Below is a small trained network, with its code and all its weights. Each question gives an input and a target symbol and asks what happens when units are switched off, that is, made to give their printed mean instead of their output.

import numpy as np


def w(rows, s, z=0):
    codes = np.array(rows[::2]) - 128.0
    scale = np.full(codes.shape[1], s)
    scale[-1] = z or s
    return codes * scale


def f(y):
    return y / 2 * (1 + np.tanh(0.7978845608 * (y + 0.044715 * y**3)))


def softmax(a):
    e = np.exp(a - a.max(-1, keepdims=True))
    return e / e.sum(-1, keepdims=True)


def log_softmax(a):
    a = a - a.max(-1, keepdims=True)
    return a - np.log(np.exp(a).sum(-1, keepdims=True))


def net(x, mask):
    ids = ['αβγδεζηθμξπστψ'.index(c) for c in x.split()]
    T = len(ids)
    res = E[ids] + P[:T]
    r = res
    for j in range(2):
        rows = slice(4 * j, 4 * j + 4)
        q, k, v = (r @ M[0][rows].T for M in (Q, K, V))
        z = softmax(np.where(np.tri(T) > 0, q @ k.T / 4**0.5, -1e9)) @ v
        o = O[0][rows]
        res = res + np.where(mask[j], z, o[:, -1]) @ o[:, :-1]
    y = f(res @ A[0][:, :-1].T + A[0][:, -1])
    res = res + np.where(mask[2:6], y, B[0][:, -1]) @ B[0][:, :-1]
    return log_softmax(res[-1] @ U[:, :-1].T + U[:, -1])


Q, K, V, O, A, B = {}, {}, {}, {}, {}, {}
E = w([
[233,200,166,246,193],'α',
[206,142,173,225,122],'β',
[175,184,91,158,208],'γ',
[225,210,162,124,53],'δ',
[87,124,188,63,95],'ε',
[124,161,113,92,53],'ζ',
[136,202,126,135,104],'η',
[139,103,157,106,25],'θ',
[12,149,148,70,44],'μ',
[131,96,239,129,118],'ξ',
[107,239,90,176,164],'π',
[105,254,113,76,82],'σ',
[114,201,114,118,155],'τ',
[114,59,148,149,55],'ψ',
],0.0096)
P = w([
[192,42,25,41,199],'0',
[83,238,170,222,62],'1',
[74,81,254,109,195],'2',
[78,170,198,227,11],'3',
[86,92,195,140,200],'4',
[80,174,188,228,25],'5',
[70,70,158,96,126],'6',
[98,199,177,221,34],'7',
[75,83,159,120,151],'8',
[92,181,166,204,18],'9',
[71,90,188,97,149],'10',
[100,212,164,201,35],'11',
],0.0073)
Q[0] = w([
[106,186,156,236,8],'h1',
[155,121,67,141,102],'h1',
[136,61,59,97,192],'h1',
[234,90,139,65,140],'h1',
[76,75,17,95,228],'h2',
[66,32,194,97,232],'h2',
[138,80,117,165,254],'h2',
[188,192,81,180,90],'h2',
],0.0093)
K[0] = w([
[219,68,32,52,156],'h1',
[155,192,82,108,110],'h1',
[133,233,181,229,93],'h1',
[131,162,210,137,40],'h1',
[57,203,112,206,85],'h2',
[29,167,197,210,166],'h2',
[114,121,169,248,131],'h2',
[254,119,96,77,70],'h2',
],0.0087)
V[0] = w([
[81,89,190,51,70],'h1',
[129,249,127,115,109],'h1',
[106,171,60,112,156],'h1',
[169,89,75,77,163],'h1',
[160,54,124,164,144],'h2',
[85,110,107,150,158],'h2',
[146,63,93,83,98],'h2',
[233,119,114,108,166],'h2',
],0.012)
O[0] = w([
[51,129,163,97,64,76],'h1',
[172,146,167,15,171,151],'h1',
[185,169,2,94,64,168],'h1',
[175,125,95,144,39,249],'h1',
[164,53,167,168,151,120],'h2',
[52,111,97,116,157,75],'h2',
[125,78,180,99,60,157],'h2',
[195,98,208,136,144,254],'h2',
],0.0094,0.0048)
A[0] = w([
[210,189,168,137,141,5],'n1',
[191,110,119,153,2,36],'n2',
[130,99,70,81,181,157],'n3',
[134,180,53,252,58,3],'n4',
],0.0063,0.0037)
B[0] = w([
[37,164,102,122,148,189],'n1',
[115,124,104,36,218,255],'n2',
[97,85,73,122,98,130],'n3',
[2,64,86,103,232,182],'n4',
],0.0069,0.0097)
U = w([
[172,171,140,167,180,94],'α',
[165,115,146,182,133,254],'β',
[119,56,95,33,254,91],'γ',
[244,197,222,109,49,107],'δ',
[86,101,152,64,139,52],'ε',
[139,119,120,80,105,126],'ζ',
[156,174,111,108,110,157],'η',
[125,80,148,94,109,119],'θ',
[60,177,70,112,60,129],'μ',
[83,71,192,127,155,156],'ξ',
[144,203,54,125,133,135],'π',
[166,233,102,79,63,61],'σ',
[129,138,103,65,153,66],'τ',
[90,43,124,119,139,120],'ψ',
],0.0088,0.0035)

Each question gives the input, a string of symbols that net reads in full, and the target symbol t.
The units are the heads (4 rows each of Q, K, V and O) and the neurons (one row each of A and B). Each row of codes is followed by its name. A weight is (code - 128) times the scale printed after its matrix; where a second scale follows, it is the last column's (O, A, B and U).
mask holds one flag per unit, heads first, then neurons. A switched-off unit (its flag False) gives its mean, the last column of its rows in O or B, instead of its output. The means were averaged over made-up inputs and are rounded, as every weight is.
A unit's drop is (log p(t) with every unit on - log p(t) with that unit switched off) / (log p(t) with every unit on - log p(t) with every unit switched off).
The circuit of an input: a set's keep is (log p(t) with only the set's units on - log p(t) with every unit switched off) / (log p(t) with every unit on - log p(t) with every unit switched off). Starting from all 6 units, units are removed one at a time, each time the one whose removal leaves the highest keep (on an exact tie, the one counted first), for as long as the keep stays at least 0.8.
units of the circuit, in order: the units of the circuit, biggest drop first
k most important neurons: the k neurons with the biggest drops, biggest first
heads that matter: for each layer, one digit per head in row order, 1 if its drop is at least 0.15 and else 0, layers parted by /
drop of u: that unit's drop, to one decimal
input τ π σ ξ ξ β α ζ π, target π: heads that matter => 01
input γ δ β μ, target γ: heads that matter => 10
input δ β γ δ τ τ δ τ δ γ, target δ: heads that matter => 11
input δ α γ μ δ γ, target δ: heads that matter => 01
input ξ β π μ π ξ δ ξ δ ξ μ β, target ξ: units of the circuit, in order => (h1 n4)
input γ ξ σ γ δ ε δ θ, target γ: units of the circuit, in order => (h1 n2 n4)
input π γ β δ β γ, target π: units of the circuit, in order => (h1 h2)
input γ δ δ ψ ξ ξ τ μ δ σ α η, target γ: units of the circuit, in order => (h1 n4 n2)
input μ ψ σ γ ψ γ ξ μ δ β δ ξ, target μ: units of the circuit, in order => (h2 h1)
input σ α ξ γ ξ θ τ δ, target σ: units of the circuit, in order => (h1 h2)
input γ σ τ τ π δ, target γ: 2 most important neurons => (n2 n4)
input δ π δ η, target δ: units of the circuit, in order => (h2)
input β δ ψ π, target β: units of the circuit, in order => (h2 h1)
input γ ξ δ δ δ α μ γ β γ γ π, target γ: units of the circuit, in order => (h1 n4 n2)
input μ π δ δ ε δ δ β, target μ: units of the circuit, in order => (h1 h2)
input γ π θ ξ δ δ α δ α ξ, target γ: units of the circuit, in order => (h1 n2 n4)
input γ ε β δ β τ γ μ μ γ, target γ: units of the circuit, in order => (h1 n4 n2)
input π δ γ δ μ σ γ α, target π: most important neuron => (n1)
input ψ μ θ η τ μ γ σ δ δ δ, target δ: 3 most important neurons => (n4 n1 n2)
input γ γ η δ ψ ε, target γ: most important neuron => (n2)
input γ μ τ μ ψ γ δ α, target γ: 2 most important neurons => (n4 n2)
input μ σ τ δ δ π, target μ: drop of h2 => 0.3
input μ μ δ γ γ ζ, target μ: drop of h1 => 0.5
input γ β ζ σ δ ξ δ ξ μ α δ γ, target γ: drop of n2 => 0.2
